Here is a tiny trained network, its code and every weight. The questions are about switching its units off for an input and a target symbol, where a switched-off unit gives its printed mean instead of its output.

import numpy as np


def w(rows, s, z=0):
    codes = np.array(rows[::2]) - 128.0
    scale = np.full(codes.shape[1], s)
    scale[-1] = z or s
    return codes * scale


def norm(h):
    return h / np.sqrt((h * h).mean(-1, keepdims=True) + 1e-5)


def f(y):
    return np.maximum(y, 0)


def softmax(a):
    e = np.exp(a - a.max(-1, keepdims=True))
    return e / e.sum(-1, keepdims=True)


def log_softmax(a):
    a = a - a.max(-1, keepdims=True)
    return a - np.log(np.exp(a).sum(-1, keepdims=True))


def net(x, mask):
    ids = ['ΔΨβζηθ'.index(c) for c in x.split()]
    T = len(ids)
    res = E[ids] + P[:T]
    r = norm(res)
    for j in range(2):
        rows = slice(4 * j, 4 * j + 4)
        q, k, v = (r @ M[0][rows].T for M in (Q, K, V))
        z = softmax(np.where(np.tri(T) > 0, q @ k.T / 4**0.5, -1e9)) @ v
        o = O[0][rows]
        res = res + np.where(mask[j], z, o[:, -1]) @ o[:, :-1]
    y = f(norm(res) @ A[0][:, :-1].T + A[0][:, -1])
    res = res + np.where(mask[2:26], y, B[0][:, -1]) @ B[0][:, :-1]
    return log_softmax(norm(res)[-1] @ U[:, :-1].T + U[:, -1])


Q, K, V, O, A, B = {}, {}, {}, {}, {}, {}
E = w([
[179,147,172,34,89,183,177,55,126],'Δ',
[154,114,131,155,237,31,103,208,112],'Ψ',
[195,163,4,82,50,103,110,171,193],'β',
[206,226,73,77,161,197,46,150,129],'ζ',
[168,178,72,43,199,38,121,103,177],'η',
[178,90,45,153,189,204,161,73,116],'θ',
],0.013)
P = w([
[215,140,150,156,126,118,190,156,153],'0',
[152,198,190,251,87,75,117,40,146],'1',
[217,60,154,57,150,148,28,66,72],'2',
[179,143,116,156,72,100,176,177,210],'3',
[130,177,122,114,142,120,230,164,51],'4',
[152,58,147,80,147,174,29,118,123],'5',
[149,166,111,144,81,132,156,145,191],'6',
[71,169,217,232,129,130,141,115,207],'7',
[110,45,122,90,122,175,28,137,127],'8',
[144,156,97,143,105,142,139,118,179],'9',
[111,186,88,104,124,140,237,200,46],'10',
[63,43,108,99,95,175,33,154,127],'11',
[159,171,125,134,121,151,137,92,183],'12',
],0.012)
Q[0] = w([
[171,135,99,234,123,157,87,127,136],'h1',
[142,130,84,86,165,145,204,192,109],'h1',
[122,154,123,101,129,150,127,141,26],'h1',
[165,129,79,130,103,79,131,116,57],'h1',
[107,146,152,177,141,142,76,105,254],'h2',
[142,136,118,130,80,86,64,72,68],'h2',
[86,130,131,79,154,177,130,127,126],'h2',
[107,97,172,163,95,118,80,70,130],'h2',
],0.013)
K[0] = w([
[91,113,97,124,123,159,114,169,106],'h1',
[2,160,174,150,117,138,85,112,165],'h1',
[180,142,163,196,128,171,107,117,156],'h1',
[144,77,101,156,120,123,80,137,220],'h1',
[103,110,84,91,107,114,162,162,45],'h2',
[228,102,142,140,108,106,127,133,145],'h2',
[153,128,118,166,122,112,160,87,95],'h2',
[235,151,106,105,156,112,149,146,77],'h2',
],0.015)
V[0] = w([
[123,154,254,33,73,153,139,128,158],'h1',
[130,215,113,208,109,201,69,231,104],'h1',
[177,120,191,203,132,229,149,85,126],'h1',
[88,153,68,145,146,138,219,81,217],'h1',
[156,24,156,203,99,97,205,206,81],'h2',
[100,188,154,66,208,155,114,118,70],'h2',
[62,35,87,130,242,163,93,47,136],'h2',
[127,234,200,167,173,101,135,142,116],'h2',
],0.0082)
O[0] = w([
[100,54,97,117,246,152,69,25,130,2],'h1',
[145,144,97,165,126,240,46,216,182,143],'h1',
[120,75,254,176,167,117,120,136,238,165],'h1',
[82,175,148,116,117,73,175,101,167,187],'h1',
[114,82,129,105,115,185,168,197,13,104],'h2',
[224,116,165,137,134,102,133,93,120,81],'h2',
[180,40,111,213,112,79,149,86,117,82],'h2',
[174,170,213,171,58,138,101,74,24,144],'h2',
],0.0083,0.0049)
A[0] = w([
[103,179,150,225,117,166,214,139,127,3],'n1',
[81,117,100,113,174,121,187,136,25,151],'n2',
[27,139,207,133,119,197,145,73,99,34],'n3',
[130,24,182,138,123,173,47,154,112,68],'n4',
[151,68,148,96,136,85,87,190,92,85],'n5',
[102,11,78,159,127,146,188,114,141,83],'n6',
[85,190,225,127,177,105,129,135,164,17],'n7',
[41,194,130,104,173,154,158,131,115,158],'n8',
[133,100,157,102,100,202,89,95,19,57],'n9',
[162,82,165,83,34,104,99,96,153,141],'n10',
[136,83,165,40,41,158,78,102,119,51],'n11',
[138,172,85,65,113,121,58,131,139,30],'n12',
[101,26,150,144,104,114,109,151,66,3],'n13',
[96,77,113,88,155,164,167,35,132,108],'n14',
[125,124,162,84,108,123,9,92,81,8],'n15',
[66,118,117,64,129,93,60,125,64,145],'n16',
[140,98,147,58,30,89,103,172,182,59],'n17',
[170,185,150,102,51,144,137,132,128,13],'n18',
[100,151,203,136,207,58,101,151,164,34],'n19',
[74,152,142,102,84,66,127,143,197,82],'n20',
[99,129,132,141,98,135,91,89,198,230],'n21',
[181,112,75,159,103,168,131,56,131,110],'n22',
[79,101,138,160,103,170,196,105,157,95],'n23',
[112,111,153,87,211,165,34,109,98,69],'n24',
],0.011,0.0054)
B[0] = w([
[124,131,116,185,94,96,219,224,111,205],'n1',
[140,164,141,91,84,185,81,139,125,166],'n2',
[177,191,7,171,108,128,105,220,126,153],'n3',
[99,210,40,174,21,133,129,147,112,192],'n4',
[129,94,175,90,155,122,159,72,138,182],'n5',
[99,155,121,169,124,148,68,119,75,202],'n6',
[71,89,79,139,74,137,109,104,175,191],'n7',
[93,77,149,136,154,118,103,76,102,205],'n8',
[150,62,136,96,197,100,134,109,165,177],'n9',
[90,123,93,125,160,189,113,180,118,200],'n10',
[182,122,213,169,180,58,179,121,97,176],'n11',
[152,87,144,191,115,127,179,112,127,227],'n12',
[102,189,72,137,70,148,77,166,151,145],'n13',
[140,163,127,117,107,119,107,191,119,185],'n14',
[35,133,63,75,96,182,141,155,141,158],'n15',
[127,185,101,194,68,135,96,199,150,183],'n16',
[91,121,172,88,175,129,100,49,99,215],'n17',
[117,67,120,138,171,133,107,96,168,197],'n18',
[184,100,123,110,179,160,170,119,105,196],'n19',
[185,134,129,141,164,173,135,134,94,219],'n20',
[142,117,119,89,124,100,146,165,86,255],'n21',
[126,124,176,58,156,102,147,116,154,228],'n22',
[66,104,195,140,141,106,120,120,146,185],'n23',
[143,90,193,122,188,115,156,97,104,188],'n24',
],0.012,0.0057)
U = w([
[75,1,208,98,206,123,101,56,107,178],'Δ',
[222,130,147,112,158,141,121,204,4,3],'Ψ',
[53,155,67,111,116,132,62,189,139,188],'β',
[174,145,198,168,144,149,48,121,225,101],'ζ',
[144,178,168,144,121,79,125,43,110,140],'η',
[93,71,161,141,102,55,186,188,228,163],'θ',
],0.0074,0.0047)

Each question gives the input, a string of symbols that net reads in full, and the target symbol t.
The units are the heads (4 rows each of Q, K, V and O) and the neurons (one row each of A and B). Each row of codes is followed by its name. A weight is (code - 128) times the scale printed after its matrix; where a second scale follows, it is the last column's (O, A, B and U).
mask holds one flag per unit, heads first, then neurons. A switched-off unit (its flag False) gives its mean, the last column of its rows in O or B, instead of its output. The means were averaged over made-up inputs and are rounded, as every weight is.
A unit's drop is (log p(t) with every unit on - log p(t) with that unit switched off) / (log p(t) with every unit on - log p(t) with every unit switched off).
The circuit of an input: a set's keep is (log p(t) with only the set's units on - log p(t) with every unit switched off) / (log p(t) with every unit on - log p(t) with every unit switched off). Starting from the 12 units with the biggest drops (on a tie, the unit counted first), units are removed one at a time, each time the one whose removal leaves the highest keep (on an exact tie, the one counted first), for as long as the keep stays at least 0.8.
units of the circuit, in order: the units of the circuit, biggest drop first
most important unit: the unit with the biggest drop
k most important neurons: the k neurons with the biggest drops, biggest first
heads that matter: for each layer, one digit per head in row order, 1 if its drop is at least 0.15 and else 0, layers parted by /
input Ψ Δ ζ θ Ψ β θ Δ β ζ θ Δ, target β: units of the circuit, in order	n3
input θ β θ Δ Ψ Δ, target Ψ: units of the circuit, in order	n11, n3, n10
input θ Ψ ζ η η Ψ η Ψ, target η: units of the circuit, in order	h1, h2
input θ Ψ β θ β, target Ψ: heads that matter	01
input Ψ β Δ β Ψ Ψ, target β: 2 most important neurons	n16, n15
input ζ Δ Ψ η Δ θ Ψ θ θ θ η, target θ: 2 most important neurons	n7, n1
input ζ β Ψ θ Ψ, target β: units of the circuit, in order	h2, n7
input θ Ψ Ψ θ β Ψ θ Δ, target β: units of the circuit, in order	n3, h2
input Ψ β θ Ψ η Δ θ β θ η Ψ Δ, target Ψ: 4 most important neurons	n11, n3, n16, n14
input θ ζ η θ ζ θ Ψ ζ θ θ Δ, target ζ: units of the circuit, in order	h2, h1
input Δ Δ θ Ψ Δ, target Δ: heads that matter	10
input ζ θ η β θ, target θ: heads that matter	10
input θ β θ β β β β β η Δ η ζ, target Δ: heads that matter	00
input ζ β θ θ Δ θ β θ ζ θ θ θ, target β: most important unit	n4
input ζ Δ Ψ β η θ θ η Ψ, target Ψ: 3 most important neurons	n19, n4, n16
input Ψ θ ζ θ Ψ Δ θ Δ θ θ ζ, target Δ: heads that matter	10
input Ψ Ψ Δ Δ Ψ Ψ β ζ, target Ψ: heads that matter	11
input Ψ θ Ψ ζ, target ζ: heads that matter	00
input θ β Δ Ψ θ θ β θ Ψ β Ψ η Ψ, target η: heads that matter	11
input ζ Ψ β, target Δ: most important unit	n17
input β η η η η θ Ψ θ β, target Ψ: units of the circuit, in order	n11, h1
input θ Δ η Ψ, target Ψ: units of the circuit, in order	h1, n2
input θ Ψ η Ψ Ψ ζ β β η, target Ψ: units of the circuit, in order	n11, h1
input η θ θ θ θ Δ ζ θ ζ β Δ, target θ: heads that matter	10
input θ ζ Ψ Δ θ θ Ψ θ Ψ θ β, target θ: heads that matter	10
input θ θ θ θ Δ Δ θ β θ θ η, target β: heads that matter	01
